In the rows, 100 means zero.
Each row is followed by its class. Each block has new classes.
| 107 | 105 |  84 |  93 | 107 | 101 |  92 |  98 | 116 |  96 |  97 |  95 |  98 | 105 |  92 | 104 |  83 |  94 |  93 | 102 | 101 | 100 | 104 |  95 |  82 |  91 | 119 | 171 | 101 | 100 |  93 | 106 | 104 |  88 | 151 | 120 |  96 |  98 |  99 |  83 | 101 | 100 | 105 | 103 |  92 | 103 | 101 | : geri
| 104 | 100 |  90 | 101 | 112 | 108 |  89 |  98 |  98 |  97 |  97 |  94 |  82 |  99 |  94 | 106 |  88 |  95 | 100 | 100 | 100 | 102 | 114 |  88 |  93 |  84 | 108 | 156 | 104 | 101 |  96 | 104 | 103 |  91 | 102 | 116 |  91 | 102 | 107 |  86 | 106 | 124 |  93 |  96 |  90 |  96 | 101 | : geri
| 110 | 106 |  95 | 101 | 110 | 106 |  98 |  96 | 100 |  99 | 102 |  99 |  85 | 104 |  96 | 101 |  80 |  96 | 110 | 101 |  96 | 101 | 120 |  88 | 106 |  91 | 129 | 141 |  98 | 116 |  96 | 108 | 103 |  73 | 105 | 115 |  97 | 110 |  98 |  77 |  94 | 100 | 106 | 103 |  83 | 103 | 101 | : geri
| 105 | 105 |  82 |  85 | 104 | 110 |  94 | 103 |  95 | 109 |  89 | 102 |  95 | 107 |  89 |  99 |  97 |  92 | 101 |  98 |  98 | 105 | 107 | 103 | 105 | 100 | 113 | 152 | 103 | 101 | 103 | 103 | 104 | 105 | 101 | 119 | 101 | 101 |  95 |  73 | 100 |  99 |  93 | 105 |  96 | 108 | 112 | : geri
| 102 | 102 |  87 |  95 | 103 | 105 |  85 |  99 | 106 |  99 | 106 |  98 |  88 | 101 |  94 |  96 |  87 |  94 | 105 | 108 |  98 | 109 | 115 | 103 | 100 |  96 | 116 | 165 | 101 | 110 |  88 | 105 | 101 |  97 | 106 | 112 |  97 |  98 | 104 |  73 | 102 | 102 |  94 |  98 |  93 |  99 | 111 | : geri
| 103 | 101 |  82 |  97 | 110 | 109 |  91 | 100 |  98 | 103 |  99 | 103 |  92 |  99 |  97 |  92 |  98 |  97 |  85 | 100 |  95 | 102 | 115 | 101 | 100 | 107 | 111 | 143 | 107 | 106 | 100 | 104 | 100 | 102 | 108 | 108 |  94 | 103 | 100 |  79 |  98 |  97 |  94 | 103 |  91 |  87 | 111 | : geri
| 110 | 109 |  95 |  97 | 107 | 108 |  96 | 103 |  97 |  99 |  99 | 105 |  93 |  99 |  91 |  99 |  93 |  89 | 112 | 100 | 103 | 102 | 117 | 102 | 105 |  91 | 117 | 155 | 100 | 112 |  94 | 107 | 106 |  89 | 106 | 115 | 101 | 108 | 108 |  73 |  98 | 102 |  95 | 100 |  90 | 104 | 100 | : geri
| 102 | 103 |  96 | 102 | 105 | 102 | 104 | 102 | 111 | 104 |  89 |  95 |  96 |  95 |  92 | 103 |  83 | 101 | 100 |  96 |  96 |  92 |  95 | 101 | 102 |  99 | 114 | 124 |  95 | 106 |  94 | 101 |  98 |  93 | 102 | 109 |  98 | 100 |  94 | 105 | 100 | 109 | 100 |  94 |  95 | 100 | 105 | : zosi
|  88 | 101 | 103 | 100 | 102 |  98 | 109 |  94 |  89 |  99 | 102 |  87 |  93 |  85 | 104 |  98 |  92 |  98 |  87 |  98 | 102 | 113 |  99 | 100 |  92 |  82 | 119 | 178 |  99 | 101 |  93 | 101 | 100 |  99 |  16 | 107 |  97 |  86 |  95 |  94 | 100 |  99 | 101 |  95 |  94 | 110 | 107 | : zosi
| 116 | 105 |  78 | 106 | 105 | 110 |  72 |  95 |  97 | 103 | 102 | 102 |  75 |  93 |  93 |  99 |  91 |  95 | 113 |  99 |  92 | 106 | 126 |  97 | 121 |  96 | 104 | 163 |  97 | 102 |  95 | 105 | 101 | 111 | 105 | 113 | 102 | 104 | 106 |  83 | 113 | 103 | 104 | 108 |  89 | 107 | 114 | : geri
| 105 | 109 | 101 |  99 | 104 | 105 |  96 |  99 |  99 |  98 | 100 |  94 |  87 | 100 | 102 | 104 |  78 |  97 | 109 | 104 | 102 |  97 | 110 |  95 | 102 |  95 | 113 | 135 |  98 | 110 |  99 | 101 | 106 |  90 | 107 | 114 |  97 | 104 | 102 |  92 | 110 | 103 |  97 | 104 |  90 | 100 |  94 | : geri
| 101 | 101 |  79 |  62 | 107 | 106 | 106 | 103 | 100 | 101 |  99 | 100 | 109 | 105 |  94 | 103 |  89 | 101 |  84 |  99 |  97 |  99 |  99 |  91 |  93 |  90 | 115 | 168 | 103 | 111 |  97 | 103 |  25 |  96 | 107 | 111 |  96 |  90 |  92 |  82 |  93 | 101 |  94 | 103 |  84 |  93 | 103 | : geri
|  93 |  99 |  90 | 105 | 114 | 100 |  92 | 102 | 104 |  93 | 106 |  88 |  93 | 102 |  97 | 102 |  74 |  92 |  94 |  97 | 106 | 102 | 114 | 100 |  89 |  91 | 129 | 184 |  99 | 100 |  93 | 104 |  95 |  67 | 109 | 121 |  96 | 100 | 113 |  80 | 110 | 112 |  92 | 100 |  87 |  98 | 107 | : geri
| 102 | 112 |  88 |  97 |  99 | 105 | 101 | 102 |  96 | 100 |  99 | 103 |  96 | 103 |  95 |  90 |  95 |  99 | 101 |  99 | 103 | 104 | 114 | 100 | 107 | 103 | 111 | 119 |  90 | 117 | 103 | 102 | 107 | 105 | 104 | 104 |  97 |  96 |  95 |  89 | 102 |  92 |  97 | 104 |  86 | 111 | 109 | : geri
|  97 | 104 |  86 | 102 | 109 |  99 |  98 |  97 | 111 |  96 |  98 |  98 |  97 | 100 | 100 | 104 |  94 | 102 |  96 |  98 | 106 | 101 | 100 |  96 |  98 |  97 | 105 | 118 | 104 | 102 |  99 | 103 | 102 |  98 | 110 | 104 |  94 | 108 |  99 |  97 | 101 | 110 | 104 | 107 |  95 |  90 |  98 | : geri
